Here is a tiny trained network, its code and every weight. The questions are about switching its units off for an input and a target symbol, where a switched-off unit gives its printed mean instead of its output.

import numpy as np


def w(rows, s, z=0):
    codes = np.array(rows[::2]) - 128.0
    scale = np.full(codes.shape[1], s)
    scale[-1] = z or s
    return codes * scale


def f(y):
    return y / 2 * (1 + np.tanh(0.7978845608 * (y + 0.044715 * y**3)))


def softmax(a):
    e = np.exp(a - a.max(-1, keepdims=True))
    return e / e.sum(-1, keepdims=True)


def log_softmax(a):
    a = a - a.max(-1, keepdims=True)
    return a - np.log(np.exp(a).sum(-1, keepdims=True))


def net(x, mask):
    ids = ['αβγδεζηθλμξπτφψω'.index(c) for c in x.split()]
    T = len(ids)
    res = E[ids] + P[:T]
    r = res
    for j in range(2):
        rows = slice(4 * j, 4 * j + 4)
        q, k, v = (r @ M[0][rows].T for M in (Q, K, V))
        z = softmax(np.where(np.tri(T) > 0, q @ k.T / 4**0.5, -1e9)) @ v
        o = O[0][rows]
        res = res + np.where(mask[j], z, o[:, -1]) @ o[:, :-1]
    y = f(res @ A[0][:, :-1].T + A[0][:, -1])
    res = res + np.where(mask[2:6], y, B[0][:, -1]) @ B[0][:, :-1]
    return log_softmax(res[-1] @ U[:, :-1].T + U[:, -1])


Q, K, V, O, A, B = {}, {}, {}, {}, {}, {}
E = w([
[175,118,137,75,184],'α',
[143,50,120,126,112],'β',
[80,92,72,209,118],'γ',
[26,139,238,146,176],'δ',
[74,82,4,152,60],'ε',
[121,214,161,80,125],'ζ',
[68,90,204,204,180],'η',
[76,149,83,152,182],'θ',
[116,193,147,54,188],'λ',
[117,92,107,106,114],'μ',
[189,35,174,196,102],'ξ',
[68,143,77,62,125],'π',
[186,160,73,120,63],'τ',
[120,110,129,95,118],'φ',
[125,69,147,120,119],'ψ',
[144,122,187,192,58],'ω',
],0.025)
P = w([
[160,49,182,2,186],'0',
[120,72,167,32,157],'1',
[106,86,157,47,145],'2',
[77,94,137,59,124],'3',
[58,108,128,81,107],'4',
[76,112,124,79,113],'5',
[62,115,118,84,97],'6',
[71,114,122,79,108],'7',
],0.0072)
Q[0] = w([
[131,104,207,147,138],'H1',
[156,30,125,142,54],'H1',
[173,130,107,188,157],'H1',
[55,10,139,59,121],'H1',
[170,79,107,76,64],'H2',
[232,106,218,165,71],'H2',
[96,201,190,148,120],'H2',
[115,133,120,18,100],'H2',
],0.012)
K[0] = w([
[175,130,198,187,108],'H1',
[146,108,139,184,88],'H1',
[152,75,108,117,164],'H1',
[4,115,74,172,191],'H1',
[182,148,81,156,76],'H2',
[176,122,194,137,98],'H2',
[97,149,182,120,121],'H2',
[159,181,79,147,138],'H2',
],0.014)
V[0] = w([
[161,83,27,210,90],'H1',
[105,204,112,190,225],'H1',
[80,148,138,221,179],'H1',
[214,143,105,191,76],'H1',
[28,87,172,112,197],'H2',
[90,129,178,147,169],'H2',
[101,255,73,203,47],'H2',
[205,161,43,100,136],'H2',
],0.0097)
O[0] = w([
[231,27,76,78,170,83],'H1',
[59,108,135,154,206,1],'H1',
[173,254,121,148,217,45],'H1',
[192,122,179,65,197,42],'H1',
[181,170,49,131,153,89],'H2',
[117,153,56,75,100,68],'H2',
[167,66,193,39,147,62],'H2',
[80,116,194,33,198,161],'H2',
],0.0068,0.0084)
A[0] = w([
[89,204,124,85,171,255],'N1',
[116,209,201,148,42,222],'N2',
[114,193,71,10,79,70],'N3',
[199,116,116,206,172,144],'N4',
],0.012,0.005)
B[0] = w([
[54,55,167,239,94,174],'N1',
[254,168,124,56,141,249],'N2',
[78,158,173,108,241,195],'N3',
[107,118,199,103,194,166],'N4',
],0.0093,0.017)
U = w([
[133,124,116,138,124,151],'α',
[123,63,97,180,25,125],'β',
[168,109,84,112,254,140],'γ',
[138,150,167,186,47,110],'δ',
[150,58,52,111,137,129],'ε',
[166,178,173,111,202,2],'ζ',
[142,120,141,187,148,164],'η',
[81,61,105,186,98,174],'θ',
[107,146,167,149,145,77],'λ',
[126,113,94,136,101,154],'μ',
[203,54,169,228,135,65],'ξ',
[56,127,93,77,167,86],'π',
[109,87,198,108,77,132],'τ',
[141,202,32,31,142,176],'φ',
[153,106,77,150,40,180],'ψ',
[218,138,145,144,114,29],'ω',
],0.0078,0.0073)

Each question gives the input, a string of symbols that net reads in full, and the target symbol t.
The units are the heads (4 rows each of Q, K, V and O) and the neurons (one row each of A and B). Each row of codes is followed by its name. A weight is (code - 128) times the scale printed after its matrix; where a second scale follows, it is the last column's (O, A, B and U).
mask holds one flag per unit, heads first, then neurons. A switched-off unit (its flag False) gives its mean, the last column of its rows in O or B, instead of its output. The means were averaged over made-up inputs and are rounded, as every weight is.
A unit's drop is (log p(t) with every unit on - log p(t) with that unit switched off) / (log p(t) with every unit on - log p(t) with every unit switched off).
The circuit of an input: a set's keep is (log p(t) with only the set's units on - log p(t) with every unit switched off) / (log p(t) with every unit on - log p(t) with every unit switched off). Starting from all 6 units, units are removed one at a time, each time the one whose removal leaves the highest keep (on an exact tie, the one counted first), for as long as the keep stays at least 0.8.
units of the circuit, in order: the units of the circuit, biggest drop first
top k neurons: the k neurons with the biggest drops, biggest first
heads that matter: for each layer, one digit per head in row order, 1 if its drop is at least 0.15 and else 0, layers parted by /
drop when u is switched off: that unit's drop, to one decimal
input β β φ φ φ φ, target φ: top neuron	[N1]
input δ λ ω φ φ α, target δ: heads that matter	10
input α τ τ τ π α ω, target ω: heads that matter	00
input φ φ τ δ φ φ φ μ, target δ: heads that matter	10
input τ δ φ, target δ: top 2 neurons	[N1; N3]
input μ τ ψ φ μ γ ζ φ, target γ: heads that matter	10
input τ ξ ζ ξ β β δ, target δ: heads that matter	10
input θ ξ λ β β ψ φ π, target π: heads that matter	01
input φ φ φ ψ, target ψ: heads that matter	01
input ψ δ ζ φ ξ φ, target δ: units of the circuit, in order	[N1; H1; N2]
input τ φ τ φ ψ τ ψ, target τ: heads that matter	01
input β φ ξ η ω φ η, target η: heads that matter	11
input ε ξ τ ψ π, target π: heads that matter	00
input ε φ φ, target ε: units of the circuit, in order	[H1]
input β ξ τ ξ λ, target λ: units of the circuit, in order	[N1; N3; H1; H2]
input ε ψ ξ φ η γ β, target γ: top 2 neurons	[N1; N4]
input φ ψ ψ β, target β: top 2 neurons	[N2; N3]
input β θ π β ξ φ, target θ: heads that matter	10
input γ φ φ φ, target γ: heads that matter	11
input α δ τ λ ξ η, target η: units of the circuit, in order	[H1; N1; N4; H2]
input τ τ φ τ ψ, target τ: units of the circuit, in order	[H2]
input ζ φ γ φ ψ, target γ: heads that matter	10
input φ ψ φ, target φ: top 2 neurons	[N1; N2]
input φ φ φ θ ψ, target θ: units of the circuit, in order	[H1; N2; N3]
input τ λ ω, target ω: drop when N2 is switched off	0.3
